[[-60  53 -48  41   8]
 [-73  58  20  13  23]
 [-73  57  24  12  21]] result: -60, 21

[[ 11 -12  48  33  23 -66]
 [ 20  53  46  48   0  32]] result: 11, 32

[[-11  31 -15 -15   2]
 [-12  29 -58 -24   4]
 [ 13  13 -49  21   0]] result: -11, 0

[[ -1 -49 -51   7 -23]
 [  0   2   2   0   1]
 [  1 -65 -57  12 -23]] result: -1, -23

[ 24  32 -57 -66 -63  36 -17] result: 24, -17

[  2   4   8 -71 -15] result: 2, -15

[[ 65 -74 -63 -31 -55 -21]
 [-12  16   5   1  12  -4]
 [-25 -23  30  14  38  27]] result: 65, 27

[ 73 -36   3  20  65 -45] result: 73, -45

[-20   6 -74  17] result: -20, 17

[[  0 -54 -60   3]
 [-24 -39 -72  -1]
 [ 59 -27 -17 -54]] result: 0, -54
---
[-3 -12 -2 21 8 18 24]
[18 39 51 64 34 57 -5]
[8 29 21 -56 -17 -18 -25] -> 64, 57

[-17 -1 22 -22 32 -63]
[14 46 -29 -26 50 -13] -> 50, 46

[50 -31 -63 5 -12 -32] -> 50, 5

[8 -7 15 58 45 -32] -> 58, 45

[-10 -9 -12 43 0 -12 52]
[33 10 58 -9 -7 69 -9]
[-10 33 -11 -11 45 -12 24] -> 69, 58

[-14 -2 -41 -59 37 -15] -> 37, -2

[45 -15 60 -41 6 10 -15] -> 60, 45
---
[7 6 -31 22 -13 -20]
[-24 -16 45 -16 -34 61]
[67 5 -33 -13 61 -31] 7, -31

[-22 56 7 57 29 26 41] -22, 41

[21 11 9 22 -67 45 -41]
[-15 0 -12 -37 0 -29 -30]
[10 7 -2 -3 51 -2 -34] 21, -34

[36 13 0 -5 57 15 22] 36, 22

[3 33 -62 -49 -18] 3, -18

[22 16 55 62 -51 -42 16]
[9 -22 47 37 -4 23 -8]
[3 -64 -31 62 15 8 34] 22, 34
---
[ 189.476 -194.050   51.726 -157.015  134.204  -51.305] ⇒ 189.476, -194.050

[-122.4  127.1   63.6   80.7  -12.6] ⇒ 127.1, -122.4

[-12.810  17.720 -15.940 -14.201] ⇒ 17.720, -15.940

[ 15.17  14.86   9.73 -12.97] ⇒ 15.17, -12.97

[-17.7   6.7  17.9  -1.9  -2.5  -5.7] ⇒ 17.9, -17.7

[[ 0.07  0.11  0.03  0.08  0.08]
 [-0.13  0.17  0.03 -0.04 -0.04]
 [ 0.03  0.09  0.03  0.12 -0.08]] ⇒ 0.17, -0.13

[[  2.999 -15.551  -3.924  -6.469]
 [-17.244 -19.659   5.549 -16.522]
 [ -6.638  -7.965  15.164   9.100]] ⇒ 15.164, -19.659

[-0.17  0.14  0.15  0.08] ⇒ 0.15, -0.17
---
-0.02	-0.19	-0.09	0.08	-0.09	0.16	0.05 out -0.09

1.50	-0.84	-0.51	-1.80	-2.03	0.02
-0.09	-1.27	-0.15	-0.24	-1.82	-0.84
out -1.27

19.626	1.966	9.036	8.436	8.281	-11.478	18.339 out 9.036

0.09	-0.04	-0.13	0.17	0.09	-0.12	0.14 out -0.13

9.7	5.1	4.4	-10.8
6.8	11.3	2.4	-9.8
out -10.8

0.11	0.06	-0.01	0.03	0.09	0.03	-0.17 out -0.01

8.73	0.02	1.48	-16.53	16.02	17.39 out 0.02

-0.03	0.02	0.18	0.04
0.08	0.11	0.15	0.06
-0.15	-0.10	0.21	0.04
out 0.06

0.190	0.196	-0.043	-0.003	-0.137	-0.090	-0.103 out -0.043
---
Q: ((62, 6, 2, -29, -42, -34), (42, 14, -11, -44, 60, 7), (-51, -21, 8, 49, -46, 1))
A: -34
Q: ((-10, 57, 1, -29, -40, 24, 5), (-17, -10, 8, -17, 57, -6, -22))
A: 5
Q: (-3, 46, -59, -5, -60, -8)
A: -8
Q: (-16, -29, 20, -41, -22, 62)
A: 62
Q: ((-5, -7, 18, 29, -40, -24), (54, 4, 28, 14, -77, -17))
A: -24
Q: ((-59, 48, -18, -48, -9), (47, -31, 3, 3, -2), (-35, 27, -20, 11, 10))
A: -9
---
array([146, 527, 495, 777])	527
array([186, 847,  45, 728, 888])	45
array([6382, 7386, 6150, 1419, 8902, 1566, 5183])	8902
array([625, 534, 960,  38, 915])	960
array([47, 42, 87, 13,  9])	87
array([32, 66, 95, 18, 61, 87, 65])	61
---
[50 -24 -53 -13 35 30 -2]
[-57 47 -53 9 -25 -19 0] => 35

[-32 16 -68 -4 75 -48]
[3 -32 28 -12 12 -14] => -4

[6 0 1 -67 -9 0]
[-23 -13 -7 3 41 2] => -67

[-7 -17 12 30 -15 1 -16]
[-15 57 6 5 -10 -3 -13] => -15

[-43 -70 -3 51]
[-17 -32 1 50] => -70

[73 56 -53 2]
[8 9 -4 -11] => 56

[-32 14 -28 2 -74 21 -8]
[27 -24 14 9 17 -33 6] => -74
